What each symbol does to the nodes:
$: HR->TH, SM->BR, MS->NH, RD->GF, JQ->HC, RT->CR, SJ->PC, NH->LP, ZN->PF, MF->ZN, GF->SC, CR->ML, ZH->FM, SB->NL, MD->CH, LF->MS, LQ->ZM, LP->MF, GN->PB, PB->MP, DJ->SL, RQ->FQ, DM->JH, FM->DM, HC->CF, LM->TB, CF->GB, PF->LZ, LC->DN, MP->RQ, GB->SQ, CL->MP, CH->DZ, SQ->RD, ZM->HR, CP->FS, DZ->GN, TH->RZ, FQ->MD, BR->JQ, RZ->CH, PC->CP, HS->FM, SL->SM, DN->MD, ML->ZH, LZ->ZB, NC->SB, NL->FS, SC->SC, TB->NC, FS->LM, JH->CL, ZB->DJ
%: HR->SB, SM->LZ, MS->CL, RD->HC, JQ->DJ, RT->CH, SJ->SQ, NH->MP, ZN->MS, MF->LF, GF->CF, CR->DZ, ZH->PB, SB->TH, MD->RZ, LF->DM, LQ->TB, LP->RQ, GN->MD, PB->MD, DJ->JH, RQ->DZ, DM->CR, FM->RT, HC->SL, LM->SJ, CF->SM, PF->NH, LC->HR, MP->SL, GB->BR, CL->ZH, CH->LC, SQ->JQ, ZM->NC, CP->SM, DZ->DN, TH->PB, FQ->HS, BR->ZB, RZ->DN, PC->GF, HS->ZM, SL->LP, DN->LC, ML->NH, LZ->LP, NC->CP, NL->LM, SC->GB, TB->HC, FS->SC, JH->ML, ZB->MF

The rows follow the links: the fewer symbols apart two nodes are, the more alike their rows tend to be.

Each row is also shifted at random along 5 hidden directions that mean nothing.

Rows with their nodes:
[-16,32,86,18,23,-63,49,27,-70,-28,-11,8,86,-13,20,-48,57,-23,70,-44,9,85,17,-50,-16,37,-39,-4,36,23,-21,15,-42,-33,14,-2,-125,-3,2,-9,-105]
node: DM
[-72,9,103,15,14,-8,38,47,-20,3,-32,3,51,-38,22,-14,35,12,34,25,55,85,-2,6,39,98,16,-10,16,0,12,-43,-43,91,-34,-32,-196,17,-4,-36,-31]
node: CR
[-131,28,-56,18,-3,39,-35,-72,48,-65,25,-36,41,-14,-24,15,-7,-23,56,25,89,-130,-41,-31,120,-122,-44,23,104,49,-9,49,-79,60,11,-110,100,-101,46,65,-65]
node: CP
[-133,49,-22,23,-64,-3,22,-32,22,1,-50,25,-111,51,-28,-105,7,25,-70,98,-1,0,-71,-31,-65,91,-13,76,61,-35,-6,-26,-90,54,5,-58,-37,21,84,-12,31]
node: NH
[20,-34,-43,6,-89,27,-6,41,18,-45,-43,-12,29,31,34,-6,33,-5,-40,-93,-31,-18,1,68,-47,34,-38,5,-121,-25,-62,-18,77,-58,4,144,73,100,-12,20,-30]
node: FQ
[390,105,-14,-19,82,-37,4,3,-102,30,35,87,5,11,-15,12,-9,-59,87,30,59,7,87,-116,-88,-66,-83,-48,-53,54,98,-111,-138,-61,-89,-47,-8,-12,87,42,-22]
node: BR
[-63,-65,-44,45,-11,103,35,63,57,-2,7,-38,-20,-35,85,63,18,-28,12,25,-48,-17,-17,59,15,-17,24,-8,-23,-28,-34,38,46,70,-18,19,43,26,-20,-62,5]
node: TH
[51,-16,-35,-72,-14,-59,-73,-43,-7,68,64,45,-86,21,-86,-36,-79,32,-42,81,6,-87,-12,-22,-60,-25,12,1,16,-18,39,-78,-42,7,-10,-50,90,-24,14,17,75]
node: SM
[-217,-17,-2,-49,-104,-52,-6,56,-49,-18,-77,-16,-191,9,-36,-155,42,-25,-14,-54,90,-46,-32,43,-21,95,-7,71,33,-59,-103,31,-47,-8,2,33,-42,68,17,63,-187]
node: ZH
[-131,40,-23,0,3,-74,2,-62,-6,-24,94,-27,175,25,54,-20,-7,28,28,-21,-189,36,-66,-125,-60,-43,-19,-8,13,-47,-59,65,51,-146,146,16,103,11,-24,-32,41]
node: MF
[-56,-53,88,-13,-3,-30,-7,55,-10,-18,43,-50,151,-39,60,5,20,19,43,-98,-68,69,-8,1,19,34,20,-40,-33,-40,-70,39,103,-57,78,93,-70,42,-85,-26,-56]
node: RT
[-105,-78,-10,-16,-54,64,-10,48,56,2,61,-30,88,-77,75,25,-28,61,83,90,-37,-89,-108,-25,-4,-9,3,24,-40,-101,-55,-28,31,111,22,1,21,63,32,-39,-42]
node: DN
[-144,-33,70,-61,27,-97,-61,-48,-42,68,73,31,111,41,-51,29,-56,47,-55,-6,-74,72,32,15,-40,23,44,-52,-42,16,82,-62,46,-77,22,23,-16,-21,-80,-45,143]
node: DJ
[67,62,-30,-17,27,-39,-31,-60,-25,-17,-4,60,107,95,-12,44,3,-14,-37,-73,-34,56,52,-19,-64,-30,-36,-43,-117,39,81,-74,17,-140,-6,68,84,13,-4,22,101]
node: SL
[-18,85,57,-19,0,-68,29,60,-94,-7,-89,48,-96,18,-20,-118,63,-28,33,28,142,44,19,-43,-38,84,-47,29,57,36,27,-47,-166,39,-75,-61,-180,19,70,27,-135]
node: JH
[-11,146,-80,54,-50,65,22,-31,39,-103,-113,57,66,69,38,-29,87,-32,54,25,105,-42,-25,-62,-4,15,-151,38,-50,41,50,-99,-142,44,-74,-27,-15,55,181,78,-47]
node: MP
[-152,-16,-8,44,98,41,38,-38,36,31,-7,-71,-148,-26,-48,76,-25,-59,-51,-111,-6,58,89,75,84,-26,114,-18,71,17,-47,162,99,-85,9,1,42,-78,-118,2,-32]
node: NL
[-21,95,30,51,16,-6,48,-39,-1,-35,-94,20,56,44,-6,-7,74,-23,-47,-105,4,149,65,7,-15,92,-24,-3,-40,39,19,-1,17,-105,-6,41,-96,27,10,13,20]
node: CL
[-27,145,-10,103,116,93,43,-99,45,-64,-39,1,114,5,-8,148,32,-85,82,-88,97,73,100,-64,133,-83,-14,-39,38,96,43,66,-31,-44,-59,-79,-7,-119,22,53,-54]
node: FS

Start here and follow the symbols in turn, left to right. Where do you end up?
Answers are names.
[30,67,-63,-16,12,-55,6,-46,-28,11,61,26,2,47,-3,-36,-18,20,-3,28,-123,15,-12,-89,-99,-27,-37,9,-13,-20,-1,-9,-13,-111,47,5,108,20,28,-17,74]
% $ $ % %: CL
[74,151,-61,53,20,18,46,-48,-12,-5,-60,78,-49,67,2,-27,41,-17,0,94,44,45,25,-76,-90,34,-61,20,-28,15,87,-90,-144,17,-84,-57,-27,27,144,12,59]
$ $ % $ $: LP
[121,5,-5,11,-6,49,36,45,15,-10,-25,6,7,-37,62,39,14,0,41,-47,-30,35,8,-8,-47,66,6,-1,-109,-92,-61,-18,50,-35,-7,95,-28,104,14,6,-76]
% % % % %: TH
[64,-17,6,118,95,66,68,3,55,-18,4,-49,135,12,71,178,29,-31,-29,-107,-129,167,106,58,61,-63,32,-75,-44,85,32,121,145,-95,1,62,57,-60,-127,-69,126]
% $ $ $ %: DN
[479,20,-35,96,45,82,98,118,-37,-28,-34,19,19,6,137,59,86,-66,67,13,-55,42,61,-11,-55,-78,-88,-32,-47,75,21,21,-46,7,-90,15,12,13,25,-61,-3]
% $ $ %: SC
[69,-3,38,-52,83,-60,-57,-29,-47,71,54,65,44,12,-63,66,-48,2,-1,-43,11,61,84,1,-14,-31,21,-78,-60,45,81,-64,39,-91,-17,22,0,-44,-64,3,77]
$ % $: SM
[-6,30,55,3,-67,-37,18,18,-2,-73,-54,0,134,30,33,-96,52,53,7,19,17,26,-66,-32,6,88,-79,33,9,9,-4,-20,-44,52,48,-12,-110,53,60,2,-16]
% % $ $ % %: ZM
[-180,7,8,-35,57,-67,-15,-30,-40,89,70,48,-25,2,-60,12,-61,11,0,37,-49,60,18,-36,-51,-5,57,-27,-2,-14,39,-32,-17,-48,-14,-48,-4,-43,-25,-59,94]
$ $ % % %: DZ
[-13,4,-15,-77,-1,-47,-82,-66,-20,-7,77,2,50,-51,-71,-5,-73,8,74,0,71,-129,-27,-75,30,-75,-19,-16,21,-6,-6,-34,-26,-9,30,-45,72,-47,15,71,-78]
% % % $ $ $: LZ
[27,-148,120,-37,-67,-55,-2,95,-16,32,-30,-26,-40,-5,-21,-98,19,75,-113,22,-39,52,-52,109,-13,130,56,24,36,-23,3,0,52,89,59,47,-137,44,-81,-48,70]
% % % $ $ %: RZ
[203,54,-17,68,109,29,37,-47,-2,-9,-25,-29,-73,9,-27,86,28,-88,-30,-142,7,99,129,33,63,-50,36,-28,17,74,2,125,74,-129,-16,27,32,-77,-80,39,-28]
% % $ $ $: SC
[-26,-6,70,10,0,-48,34,-6,3,16,10,-13,58,13,30,-58,10,76,-23,120,-92,90,-67,-49,-16,65,10,33,73,-20,14,9,-19,76,70,-62,-108,-7,8,-80,126]
% $ % $: ZH
[-15,-52,-23,12,-80,39,-11,5,83,-35,-25,-44,56,4,25,18,20,49,-86,-85,-85,10,-31,70,-23,74,8,7,-109,-70,-59,7,154,-50,64,157,63,101,-28,8,45]
% $ $ % % %: HR
[-112,-82,-34,17,-74,-24,-20,83,-35,-63,39,-76,140,37,84,8,40,-37,33,-141,-124,-55,-7,43,14,-148,-56,-43,-13,61,-79,109,77,-116,50,86,167,-5,-96,-23,-40]
% $ % % %: MD
[-86,-80,-2,-17,13,55,7,29,57,63,-5,-7,-113,-43,13,61,-19,38,-66,-15,-12,30,26,84,-22,90,96,4,-94,-108,-47,-6,123,27,-21,103,-21,92,-60,-27,25]
% % $ % %: DN
[109,58,-20,52,152,77,101,82,-47,65,-20,40,-119,-75,69,144,16,-115,121,-82,31,122,146,-33,-34,-13,38,-53,-80,-10,-34,16,-15,-90,-148,38,-73,38,-18,-37,-151]
$ % % % $: NL
